Here is a tiny trained network, its code and every weight. The questions are about switching its units off for an input and a target symbol, where a switched-off unit gives its printed mean instead of its output.

import numpy as np


def w(rows, s, z=0):
    codes = np.array(rows[::2]) - 128.0
    scale = np.full(codes.shape[1], s)
    scale[-1] = z or s
    return codes * scale


def f(y):
    return np.maximum(y, 0)


def softmax(a):
    e = np.exp(a - a.max(-1, keepdims=True))
    return e / e.sum(-1, keepdims=True)


def log_softmax(a):
    a = a - a.max(-1, keepdims=True)
    return a - np.log(np.exp(a).sum(-1, keepdims=True))


def net(x, mask):
    ids = ['αβεθμτψ'.index(c) for c in x.split()]
    T = len(ids)
    res = E[ids] + P[:T]
    u = 0
    for l in range(2):
        r = res
        for j in range(3):
            rows = slice(4 * j, 4 * j + 4)
            q, k, v = (r @ M[l][rows].T for M in (Q, K, V))
            z = softmax(np.where(np.tri(T) > 0, q @ k.T / 4**0.5, -1e9)) @ v
            o = O[l][rows]
            res = res + np.where(mask[u + j], z, o[:, -1]) @ o[:, :-1]
        u += 3
        y = f(res @ A[l][:, :-1].T + A[l][:, -1])
        res = res + np.where(mask[u : u + 8], y, B[l][:, -1]) @ B[l][:, :-1]
        u += 8
    return log_softmax(res[-1] @ U[:, :-1].T + U[:, -1])


Q, K, V, O, A, B = {}, {}, {}, {}, {}, {}
E = w([
[207,160,92,173],'α',
[126,177,241,166],'β',
[30,55,195,1],'ε',
[127,123,93,125],'θ',
[205,129,142,87],'μ',
[237,185,178,181],'τ',
[148,72,31,45],'ψ',
],0.0054)
P = w([
[114,93,148,140],'0',
[150,181,178,81],'1',
[87,122,98,135],'2',
[116,176,141,69],'3',
[140,70,141,153],'4',
[249,124,127,91],'5',
[76,136,93,156],'6',
[116,176,112,69],'7',
[146,49,139,180],'8',
[235,104,88,96],'9',
[135,117,150,151],'10',
[125,171,88,84],'11',
[136,112,158,148],'12',
],0.016)
Q[0] = w([
[119,177,95,155],'L0H1',
[142,165,118,127],'L0H1',
[134,81,153,113],'L0H1',
[106,87,128,145],'L0H1',
[99,105,120,210],'L0H2',
[112,66,136,201],'L0H2',
[67,102,173,147],'L0H2',
[59,248,111,91],'L0H2',
[125,68,93,129],'L0H3',
[184,135,111,154],'L0H3',
[176,103,85,149],'L0H3',
[171,91,109,172],'L0H3',
],0.014)
K[0] = w([
[100,156,140,97],'L0H1',
[140,153,121,113],'L0H1',
[158,82,123,167],'L0H1',
[102,105,139,134],'L0H1',
[171,183,156,72],'L0H2',
[136,226,142,43],'L0H2',
[121,109,178,52],'L0H2',
[198,3,175,141],'L0H2',
[130,84,102,102],'L0H3',
[134,106,130,189],'L0H3',
[150,50,87,188],'L0H3',
[113,44,120,182],'L0H3',
],0.014)
V[0] = w([
[138,18,136,134],'L0H1',
[115,14,154,200],'L0H1',
[1,139,159,103],'L0H1',
[152,16,151,203],'L0H1',
[179,147,220,27],'L0H2',
[74,142,76,228],'L0H2',
[46,131,84,253],'L0H2',
[43,194,118,224],'L0H2',
[162,88,47,148],'L0H3',
[213,134,83,117],'L0H3',
[98,101,115,140],'L0H3',
[104,26,125,183],'L0H3',
],0.0064)
O[0] = w([
[143,60,105,199,171],'L0H1',
[118,28,148,184,135],'L0H1',
[148,89,122,66,135],'L0H1',
[113,50,148,218,139],'L0H1',
[119,89,122,210,253],'L0H2',
[134,152,150,21,24],'L0H2',
[133,143,140,1,21],'L0H2',
[148,99,188,10,47],'L0H2',
[170,134,73,129,44],'L0H3',
[153,194,86,108,106],'L0H3',
[145,99,112,133,105],'L0H3',
[186,77,111,189,87],'L0H3',
],0.007,0.0028)
A[0] = w([
[99,90,209,174,151],'L0N1',
[165,231,213,127,156],'L0N2',
[138,218,104,95,192],'L0N3',
[192,93,180,157,254],'L0N4',
[169,195,23,66,107],'L0N5',
[32,40,76,131,121],'L0N6',
[147,186,93,77,138],'L0N7',
[104,154,233,2,151],'L0N8',
],0.0071,0.005)
B[0] = w([
[113,96,196,169,226],'L0N1',
[73,3,83,58,192],'L0N2',
[87,47,143,96,202],'L0N3',
[189,54,169,194,253],'L0N4',
[70,74,232,96,184],'L0N5',
[29,42,98,114,207],'L0N6',
[91,62,180,86,183],'L0N7',
[190,78,131,27,232],'L0N8',
],0.006,0.0074)
Q[1] = w([
[65,81,169,120],'L1H1',
[183,98,2,169],'L1H1',
[178,177,28,155],'L1H1',
[85,140,118,135],'L1H1',
[222,145,111,87],'L1H2',
[91,104,144,184],'L1H2',
[32,124,81,132],'L1H2',
[170,125,177,131],'L1H2',
[41,233,109,113],'L1H3',
[122,84,169,29],'L1H3',
[91,221,167,58],'L1H3',
[189,122,138,220],'L1H3',
],0.0072)
K[1] = w([
[245,135,102,127],'L1H1',
[71,202,136,152],'L1H1',
[18,155,110,128],'L1H1',
[125,130,59,121],'L1H1',
[217,117,68,133],'L1H2',
[61,181,158,120],'L1H2',
[75,29,188,99],'L1H2',
[139,215,130,155],'L1H2',
[202,2,214,120],'L1H3',
[134,112,69,224],'L1H3',
[236,49,158,152],'L1H3',
[112,226,127,62],'L1H3',
],0.0079)
V[1] = w([
[151,183,97,125],'L1H1',
[93,87,136,152],'L1H1',
[129,91,153,153],'L1H1',
[109,66,154,153],'L1H1',
[168,140,93,175],'L1H2',
[72,127,128,117],'L1H2',
[79,116,156,90],'L1H2',
[103,140,104,133],'L1H2',
[198,135,162,159],'L1H3',
[241,187,144,138],'L1H3',
[255,150,87,118],'L1H3',
[118,165,225,158],'L1H3',
],0.0092)
O[1] = w([
[145,111,170,111,50],'L1H1',
[140,147,60,189,169],'L1H1',
[111,122,94,140,182],'L1H1',
[116,136,81,159,208],'L1H1',
[105,112,133,78,77],'L1H2',
[152,99,118,181,149],'L1H2',
[156,136,118,188,177],'L1H2',
[129,98,138,134,110],'L1H2',
[195,90,79,160,99],'L1H3',
[174,53,109,105,6],'L1H3',
[142,39,120,142,21],'L1H3',
[254,183,101,50,128],'L1H3',
],0.0088,0.018)
A[1] = w([
[142,120,128,138,214],'L1N1',
[63,101,147,75,156],'L1N2',
[162,144,171,51,146],'L1N3',
[246,2,93,58,45],'L1N4',
[70,140,48,189,48],'L1N5',
[122,98,60,103,255],'L1N6',
[58,84,178,99,138],'L1N7',
[150,62,161,177,136],'L1N8',
],0.0098,0.008)
B[1] = w([
[115,139,94,155,153],'L1N1',
[135,132,213,200,152],'L1N2',
[201,151,108,56,159],'L1N3',
[16,74,69,48,151],'L1N4',
[178,124,149,68,250],'L1N5',
[193,68,108,244,162],'L1N6',
[114,74,254,141,146],'L1N7',
[109,215,98,50,166],'L1N8',
],0.0099,0.023)
U = w([
[101,65,166,84,101],'α',
[255,152,120,43,53],'β',
[49,222,73,92,187],'ε',
[252,110,250,108,30],'θ',
[199,103,61,220,242],'μ',
[33,112,15,84,2],'τ',
[37,95,214,202,138],'ψ',
],0.0056,0.0053)

Each question gives the input, a string of symbols that net reads in full, and the target symbol t.
The units are the heads (4 rows each of Q, K, V and O) and the neurons (one row each of A and B). Each row of codes is followed by its name. A weight is (code - 128) times the scale printed after its matrix; where a second scale follows, it is the last column's (O, A, B and U).
mask holds one flag per unit, layer by layer, with each layer's heads first. A switched-off unit (its flag False) gives its mean, the last column of its rows in O or B, instead of its output. The means were averaged over made-up inputs and are rounded, as every weight is.
A unit's drop is (log p(t) with every unit on - log p(t) with that unit switched off) / (log p(t) with every unit on - log p(t) with every unit switched off).
top k neurons: the k neurons with the biggest drops, biggest first
k most important neurons of layer l: the k neurons of layer l with the biggest drops, biggest first
heads that matter: for each layer, one digit per head in row order, 1 if its drop is at least 0.15 and else 0, layers parted by /
input μ α ψ, target μ: top 2 neurons : L1N6, L0N2
input α ε τ μ μ ε ε β β ψ ψ τ, target β: top 2 neurons : L0N6, L1N3
input μ β ε τ, target μ: top 2 neurons : L1N6, L0N2
input ψ ψ θ μ, target ψ: heads that matter : 001 / 001
input θ α τ β, target θ: heads that matter : 110 / 000
input ε β ψ ε ψ τ, target ψ: heads that matter : 010 / 011
input α ε ψ τ τ ε μ ε, target τ: top 3 neurons : L1N4, L0N8, L0N2
input θ ψ α α τ τ, target α: heads that matter : 010 / 011
input ε μ ε μ ε α, target ε: heads that matter : 000 / 001
input ε μ ψ ε α ε ε θ, target α: heads that matter : 111 / 101
input ε α μ τ α ε, target μ: 2 most important neurons of layer 1 : L1N5, L1N6
input ε β ε μ τ ψ μ θ ψ, target ε: 3 most important neurons of layer 1 : L1N8, L1N6, L1N2
input ε β τ β τ μ, target τ: top 2 neurons : L1N4, L0N2
input ψ β τ α τ ψ θ ε β, target ε: top 4 neurons : L1N8, L0N5, L1N6, L0N7
input ε β α ε μ β θ θ, target μ: top 2 neurons : L0N2, L1N6
input β ε θ ε, target β: heads that matter : 111 / 001
input α β μ ε, target α: top 3 neurons : L0N8, L1N4, L0N2
input ψ ε ε ψ ε ε β μ τ μ, target β: heads that matter : 010 / 001
input μ ε μ τ β θ β ε τ τ ε ε, target τ: heads that matter : 011 / 001
input ε μ ε ε ε ε α τ β ε, target α: heads that matter : 110 / 011
input β ε τ β, target β: heads that matter : 111 / 001
input θ ε β μ τ μ ε θ, target τ: heads that matter : 111 / 001
input ψ β μ ε ε τ ε, target ψ: heads that matter : 010 / 101
input τ ε ε θ ε ε, target ε: heads that matter : 010 / 001
input β ε ε τ τ ε ε β ε β β ε ε, target ψ: top 2 neurons : L0N1, L1N7
input ε ψ ε μ ε β ε ε μ, target ε: top 2 neurons : L1N8, L1N6
input ε α ε τ α ε β τ, target α: top 2 neurons : L1N4, L0N2
